Each row is followed by its class number.
[ -2  -4  14  21   4  12  -7  -2   0  10   8   0 -11 -13   8  -9 -13   1
  -9  -2   7   9  21  -3 -19  -9  13 -15  14   7   1   0   9   4   2   3
   8  -9 -13 -10   9  -1]  6
[  5   5  12   2   5  13  -8  -2  -1   1  -1   2  -3   0  -1 -12 -24   7
   3  -1   5  12  20 -12  -7 -11   3 -11   2   7  -1   0   4   3   1  -3
   9 -14 -15  -6   4   5]  1
[ -8  17  11  46  14  -2 -16  22  32  10  20 -26  24 -19  -7  11  53   6
   8  20 -23  10  12   5 -18   7   7   5  25   6  -5   3   0 -32  -4  -7
  -6  10  -6   0  12 -12]  6
[ 83  42  -6 -13  -8 -12  37  -5 -43  20  10  45  10  15  44  22  25 -13
  10 -26  38 -37 -54 -24  -8 -13  29 -19 -11 -41  30  11 -17  16  56   7
 -23  41 -23 -17  32 -17]  1
[  2  18   4  12   7 -23 -30  -1  -1  -5  -1 -20  36 -23  -9 -10  25  -2
  36  -7   2  13 -46  10   2 -11  -2  -8 -19   8   6  -8  18   9 -26   0
  11   4  -6 -11 -25   4]  1
[-17   3 -17  66   1 -14  -7   6  15 -26  -3  -7  -1   3  14  -3  20 -18
 -42  28 -15  14 -18   0  11  -7  -8  -4  15   2  23  14 -11 -24   7  11
  19  -7  -2   2  30  30]  2
[  2   8   5   5  -5   6 -15  -6   5   5  -4   6   2  -7   9   0  -8  -1
   3  -6   4   0  18 -12  -9  -8   6  -2  10  14  -1  -6   4   0   4   5
  15 -14 -12  -6   5  -6]  7
[-19  -6 -21  78   5  -8 -36  -7   1  -1   1  23  13  -2  -8  15  20   0
   7   4 -14   4   7  15   7  -9  12   6   2 -15  26  -2  15  -3  -6  17
 -12  -1   0  -7  -9  -2]  3
[ 28  16  -5   2  -8   5 -14 -28   9   1  30  -3  17   6 -23   0 -12  -4
 -24   5   9  37  -5  -3  16  -3  18  -3   4 -13   1 -16  17   6  15  -9
 -16  -2   4 -10   3  11]  1
[-19  25 -55  32  14 -16 -21  41 -22 -33  -2  14 -14  69 -16  55 -36 -52
  -7  -5  15  -1  54  31  -9  57 -38  52 -12  17  33  20  13  13  -6 -52
 -11  34  10 -13  14  26]  5
[-23 -33 -30   9 -15   8  27  22  -1 -24  -7 -28  21 -59  17 -17 -33  -3
  17  20 -31 -30 -63  23 -34 -26  29 -27 -28 -29 -16 -11   1  -2 -14  25
  -3   5 -23 -17  20  32]  3
[ 54 -10   2 -18  35   7  21 -38  18   6  52  19  -9 -17 -14  17 -12 -38
  23 -24  -4 -16 -80  31  25 -14  -9  27 -21 -25   8 -15  18   7  37 -26
  -3   5  60  20  -2  21]  7
[  1  30   2  -3   0   1   0 -16   8  -8  29 -15  11  -6  -5   3  -6  -8
 -16   2   6  26  -1 -11  -6  -6   7  -4  11   2  21   5   7   2  -1 -15
  -7  12  13 -16  -2  11]  5
[ -7   1 -27  -8  10 -10 -32   4  22  -2  -1  -3   2  -5 -11  17 -14  -3
 -27  -8  17  -7  26 -13  19   1  -8   3   9   9   4  12   2 -24  16  -5
  12  -1   1  -1 -27  10]  5
[ -4   2   3  17   4  13 -10   6   5   8   3   1   0 -13   6   1 -21   7
  -8  10  -3   1  12 -11  -6 -10   7 -14   8   7   5  -4   5   4   6   0
   9  -4 -16  -5   2  -5]  1
[  1  -6  11  12  -1  13 -11   2   2   6  -3   5   0 -13   7 -14 -10  10
  -7   1   2   1  10 -10  -9  -5  -2  -9  11   3  -4  -4   0   4  -2   3
   8   0 -12  -8   9   6]  3
[  2   9  15  16   6  15 -19  -3   0   4   4  13   2  -2  -2  -9 -21  -2
   7  -5   4  12  21 -12  -6 -10   4 -10  13  16   3  -7   6  10   0  -3
   6  -3 -18  -3   6  -1]  1
[ 42  25   0  47   1 -36   9  56  -3   4  29  26  -1 -54  44 -16 -21  84
   7  -5  27   9 -43  35   6  29  15  -9   7 -55   3  -2   7  -1  24  19
  27  28 -54  20 -11  10]  0
[-14  11  -9  30  -1   6  -4  11   0 -13  16  22   3  -2  -5 -13 -20   1
  -6 -29   4  -8  36  11 -35  12  29  34  -7  18  18 -11   5   7 -19 -13
  -1 -29  44   2  10 -15]  4
[ 25  20  -7   3   6 -16   6 -12  33  19  -5 -26  12   3   1  15  10  10
  -2  17   3   2  -8   9  -9  16  20   0  -7 -11  -8  11   1  14  -3  -9
 -12 -10   6 -13  -9   2]  4
[-27  13  39 -34  -4 -37 -68  49 -36  -9 -38  35  20   5  47   0   1 -11
 -40 -14  15  22  -1 -30  12 -13  -7 -32  51 -37   3  52 -34   1  -5 -47
 -47  58 -31 -42  -4   6]  4
[  4  -3 -30  15  12 -12 -11  -1  27 -11  -8 -11  14   1  -7  18   6 -11
 -18   5 -18 -13  -4  -8   1  13  -6  -7  20  10   2  -8  -3 -13  -8 -16
   9  19  22 -15 -12  15]  3
[ -7   8 -47 -39  12 -72 -19   6  59 -16 -23   2 -27 -18  14   1  -1  -7
 -37 -35   1   2  14  15 -28  38 -20  23   5 -13  15  45 -38  -1  22  27
  13  -4  60   8  20  27]  7
[  8  -3 -16   3  13  15 -16  -8  -1 -13   8 -10  -5   0 -20   4  -9  -8
  -9  -1 -14  -2  18   6  -3   2   4   9  -8  -3  -8  19  -3  -1   7 -26
  -4   6   9 -13 -16  14]  5
[  4  -1  13 -17   3 -33   4 -16  31 -12  -3  -6   5 -43   9   1  23   3
  -3 -10   6 -25 -36 -13  12 -12   5 -32  13   9  -4 -13  18  19  -2 -22
 -15   8   1 -15  -1 -19]  0
[-24  13  16 -11  14   8  -2   3  11  -7  35 -10  -9 -23   0   2 -13 -19
 -24   5  -5  12   2  21   5  12   1 -19  -8  24  12   1  14   7 -19   0
 -20  21  28   1   5  -1]  6
[-27  -5 -12   8 -17  -8  -3   2  -2  37  13  -9  32   7  -4   7  21  10
  24   9  21  -5  -5   7  -3  -8  10  37  -3 -28  30 -26   3   1  -8  26
  11   1   5  -1  -3   2]  4
[ 18   7 -28   2   6  -2 -10  -1 -13  -7  15   1   2  14   4  14  12  16
  12 -10   7   2   2   2   5  -2 -17  -9  15 -35  13   8  -2  -2  27 -25
   5  21  -4  -6  -4  16]  2
[  9  -2   5 -17   3 -16 -12  -5  15   9   4 -12  18 -17  -2  -3  -2   9
  -1 -12   7   0  -2  -5  -9   0  10 -17  28   5   3  -2   8   3  -5 -21
 -13  24  12   1  -6   4]  4
[ 39  32 -30   1  -9  -8  13 -16  -8  13  15 -11  19  -1  13  -3  11  19
  16  18 -22 -67 -32  21   5  15  17  14  12   2  10 -10 -21  35 -18  16
  14   5  24  26  14  15]  4
[ 26  10  20 -43  63  62 -25  41  -8  -3  55 -13 -25 -35  -1  -9 -60  31
  40  17  -2  -5  -2 -14   9 -17  -9 -63  -7 -34   9 -18  24 -68  25  17
   4 -15   5  37 -21  -9]  1
[-90  -2  39 -37 -28 -38 -20 -43 -21 -54   9  -5  -2 -39  35  -3 -24  18
  33  -5  25  78 -31  43  -9  11  60  -1 -33 -48  -3 -10   3   3  13   2
 -23 -22  42  24  15  14]  6
[  0   6   9   7  -7  12  -4   0  -2   2   6   5  -2 -17  11 -15  -7   3
  -5  -1  -7  -8   8  -7 -12  -6  14 -10   2   8   2  -3   1   7  -1  -3
  12   2 -10  -8  -2  -9]  7
[  5   5 -24 -12   0  -2 -28   5  11 -15  13  -6   9   2 -10   2  -3  20
 -11   7 -13  -1  27  -4  12   8 -10  -1  16   7  -2   5  -1  -1   9 -12
  -2  17  -4   7  -1   1]  1
[ -9 -23  -6  -3  14   4  -4  22  27   7   3   5 -16  10   6   2  -1   3
   3   9   1  -8  14  -3  -6   3  -8 -10  19 -10  -5   7  -1  -1  -1  -1
   0  -4   2  -1  -3  -3]  6
[-15 -15 -14   3 -17 -24 -30  45 -19  -3 -26 -40  -9   5  -5   5  -2  22
   9  10  13  33 -29  -8 -31  14 -11  11  16 -22 -10 -13  15  10  -1 -10
   3   2  -6   2  10 -33]  4
[ 13  26   0  14   9  19  10   7  23   9  22 -12 -17  -6   1   2  -5  11
 -14  -2  13 -10   8  13  -2   6  12 -10  -1   2 -22  15   1  12   8 -32
  -6 -25   3   1  -7 -16]  6
[ -2 -45 -19   2  19  -7   2  15   2  -6  19 -31  19 -15  23  21   4  26
   4  22 -23 -71  14  48  39  40   4 -31 -12  25  11 -24  -1  36 -51  -5
  68   3  30  24   1  -3]  0
[  8  -6  -6 -16  -8 -12   7   1  11  -4  -1   2  12   8  -5   1  -1  22
   2 -19  15   3  43  -4  -6  18  -1  -4  15   6   4 -11   4  -8   3  -3
   5   7  14   6   7   9]  4
[ 19 -11 -17 -11 -10  -3   7  -8   3  16  21  -7  16  -3 -13 -21   6  24
 -17 -11   0   7  10   8 -10   7   4  -1  17  -4   7  -4   6   0  -8  -4
  -1  11  18   3   0  29]  2
[  2 -28   1   2  12  18  -5  23  12  -4 -12 -21  -9 -14   4  -2   3  17
  19  27 -17 -24 -32  -6 -13 -10 -14  16 -33   3 -18  -2  17 -31 -18  17
   4 -10 -23   2 -11   9]  0
[  5  50 -27  14   3 -12 -12 -13  -2  -2  11 -34  -7  27 -15   9 -19 -15
  17   4   1  23 -58   4 -16 -10  28  35   0 -14  10   8   6   0 -27 -13
 -28 -23   1   4   4  19]  2
[ -1  15  -7  -5 -12  18  -6  -9   9  20   7  21  22   0  14  26   9   0
 -17   7   3  -3  17 -13  -1 -14  -6  16  12   3   0  16  -8   4  18   9
 -22   9  -2 -18   1   7]  5
[ -1 -17  -2  21   0   0 -17  -8   8 -14  10 -10   5  16 -25   7  11   8
   3   3 -17   9  17  -6   7   1   8  -1  15   7   6   4  16  -3 -22 -17
  -6  -2  11   6  -8   2]  5
[ 24  49  -7 -36 -17 -35  -6 -10  10  -2   0  -7  27   2  -9  -3   9  10
  50 -20   6 -20  30  -1 -20  21 -10  -3  -7  14   1 -11   2  18  -7 -16
  27   6 -19   8  -3  -8]  7
[  -5  -29  -47  -24   21   40    7  -29    7   -4   31  -21   -9  -37
    6   29   30    8   27   30  -12 -114   13   32   27   28  -36  -25
  -24   52    9  -26   40   60   19  -45   -1   61   29   -6  -30  -35]  3
[-21   0   1   5 -51   6  36   0 -58 -22   0  42 -12  15  32 -11   3  71
  -2 -31  39 -10  -5  -5  20  18  47   2   8 -18  -5 -11  -3  21   7 -39
  -2   7  27  10 -45 -21]  5
[-11 -10  28 -30 -33  -7 -18  -8 -49  16 -34 -31 -30   5  19   1  37  48
  33 -20   5 -29 -15 -32 -30  -3  -4   5   5 -34  -2  15 -22  34 -29   4
   7  20 -36  -6  22   3]  0
[  0  -3  12  14   5  10  -9   3 -13  -2 -14   0  -9  -8  11 -10  -8  -2
   5  -3  -6  -6  24  -9 -13  -7   4  -4  17  15   0  -6   6  -7  -1  -3
  16 -12  -8 -14  11   3]  7
[  7   4  -4 -25   4  15 -16   7  -1 -10  10  -6  -2   0   7  -9  -5  26
  -1  -6  -3  -7 -15  -8  11   0 -11 -16  -4  -2  -3  19  -8   2 -10 -18
   3  25   5   5 -31  15]  1
[-14 -17 -14   9  11   5 -10  11  20   7   1  -6 -16   1   0  11 -12   8
  -4  10   1   7   0  -1 -12 -12  -4   0  16 -12 -11   6  14 -10  15 -18
 -10 -23  13  -1 -17 -12]  6
[ -4   5   6 -12  -6   1 -36 -10   3 -18   3 -26  29  -2   5   9   0  10
   3 -10   4  14 -13  -4  14  -7   8 -12  -6  -7 -17  10 -15 -12 -15 -24
  15  -2  -6   2  -7  15]  3
[ -3  -1  20   6   9  23 -12   3  -5   2   2   8  -3  -6   6  -1 -11  -3
  14   3   4   3  12 -15 -11  -9   6 -12  12   6  -1   1   4   6  -1  -2
   5  -2 -10 -11  -3  -2]  5
[ 37  25 -10 -11   3  35  -8 -53  25   6  35   1  41 -24  10  11 -20  -2
  35   9 -13 -57  36  31  22  -8 -46 -48 -58  52   8  39   0  56 -10   1
  55  51 -61   9 -43  49]  5
[-39 -56  -7  41 -16  63  -9   4 -10  10  15  60 -33 -12  10  41 -66  -1
  12  -8  32  17  21  -6 -23 -18 -22  -7  -9 -13   7 -26  34   1  70  26
  14 -12  -2  38  13 -20]  5
[  2  -4  14  10  -7   7   3   0  -5   4  -2  -2  -5 -15   9 -10  -6   6
 -10 -10   0  -5  18  -9  -4  -6  13  -5   6  16  -1  -6   4   7  -3  -4
  22  -4 -16 -14   5  -9]  7
[  2  -5  16   5   5  14 -11   6   6  -2  -6   3  -1   4   4  -3 -11   6
  10   0   3   8  14 -14  -6  -6  -7 -11   5   9  -3  -5   0   2  -4   5
  16  -8  -4   2   3  -8]  4
[  5  22 -21 -13   0 -21   9 -26  19 -11  13 -20 -14  -6 -18   3   3  -3
 -12  -7  -5  -4 -15 -12 -14   5  14  -5   9  -2  12  -5   3   0  13 -25
  -9   0  27  10   6  -8]  2
[ -1 -21   6  -3  -6  25  13  15   0  17  11 -11 -13  13 -14   2  -3   9
 -22   8  -6   7  13  -7  -3   5 -27  13  15   5   1   3  -2  -2   5  -5
  -8  41   3  11  13   7]  4
[  0  -5  12  16   9  16 -10   4  -7   6   5   4 -18  -6  16  -5 -10   5
  -8   5   2  -1  21  -7 -14  -3   5 -11  23  11  -1   1   4   1   5   0
   9  -2  -9  -6   9  -4]  6
[ 17   0   6 -13   4   3 -10   2 -16   8 -23  -8  -8   3   6  -4   5  14
  13 -16  -2  -8  -3  -3   3  -9 -20  -3  13  -6 -17  21  -6 -19   2 -14
   3  -1   2   5 -14  29]  7
[  0   0  17  18  -3  18  -9  -2  -6   8   9   9  -7  -3   8 -14  -8  10
   2   2   6   8  26  -4 -14  -4   8 -18  18   2  -5  -6   6   7   0   0
  11 -10 -14  -6   3  -1]  6
[-54  40 -50  53  12  13 -27  -3 -37 -67  46 -17 -12  -4 -27 -22 -21  22
  70   3  -4  26 -18  39  30  -5  59  59   2  -2   3 -41   1   7   8 -19
   3  12 -12  14 -33 -32]  1
[-18  24   7   8  -4 -15  -1  -8   8  -5   7  18  15 -22   8   9  11  -1
   7  -4   6  -2   9  -1   0   8   8 -11  32  -4  10  -2  -2   6  15 -19
 -14  27  11  -8  -3  13]  5
[ 14   6  20 -22   1  30   8 -24   2  10 -10 -12  -3  26   1  11  12  -4
  27  27  -8  -1 -29   0   2  11 -47   1   0  11 -13 -10   6  21 -15   0
  -5   9  33   4   0  37]  4
[ 12 -11   3  14   7  12  -6   7   3   2  -3  -3  -4   0   3 -16 -10  13
   4  -2   3   4  19 -10 -19  -7   7  -5  10   2   1  -3   4   6  -4   5
  14 -14  -3 -11   3  -6]  4
[-16 -14  16  -7  -5  -6   2   3  16  -2  13  -9  13  -7   3 -22   5  17
  10  -6   6  14  53   8 -17  15  39  -3   9  24   0   6   9   9 -10 -46
  -2  33 -25 -14 -12 -21]  7
[ 14  15 -19 -21   0  17 -14 -16   8   4  23  -4  30  -2   2  12  -6 -11
 -15   4  -5 -14  -9  -7  -3 -12  16  -4   3 -13   2  -9  -2  -1  -6  -8
 -19 -11  30 -19   5   7]  3
[  4   2   6   3  -2  11  -6  -4  -7   2   1  -2  -5 -15  11 -12  -9   0
   4  -4  -7 -12   3 -10 -12 -16  10  -7  10  15   4  -3   7   7  -5   4
   9  -1 -12 -10   4  -6]  7
[  8  -5   6   9   4  14  -6   3   8  11   1   4  -5  -8  -3  -5  -4   7
  -9   8  -8  -8   3 -13 -10  -7  -7   9   4   4  -6 -14   3  -3  -3   6
  11  -7  -6  -5   2  -3]  0
[ 26  60  28  15  11   0 -15  -1 -13  -6   5 -20   4 -36  20 -14  10   4
  12  12   0   9  -8   8 -29  14   4 -35   1   7 -13  10   5  -4   8 -11
  -2  11 -19 -11   5  10]  6
[ 19  42 -71  31 -13  -6 -30  55  21 -15  -8 -20  28  37 -14  34  16 -10
 -22  22  -8  22  19 -40 -13  14 -34 -28  28  -8  -8 -27 -21   5   9  19
  45  -1 -24 -30  10 -63]  3
[ 56  58  58 -23  -7 -64   3 -12 -28   9 -41  17   6  12  -5  13   9  24
  20  -9 -15  41 -19  16  11  23 -81  -3 -52  30 -17   9  15  62 -32  15
  29 -18   0  25  -4 -24]  0
[  6  -9  20   9   2  16   0   3  -5   3  -4  -4   2  -2   3  -8 -14   8
   1  -5   5  12  16 -12 -10  -7  -3  -7  12  13  -3 -12   2   6  -5   0
  22  -4  -3  -7  10  -1]  4
[-37  38   0 -12 -67  26  24 -19 -29 -12  -3  36   7  18   4  -1 -80 -17
 -16   5  15 -51  35 -15 -10 -17  11  -1 -34  -1  -7  -2 -20  20  27 -55
   2  -4 -42  29   8   7]  4
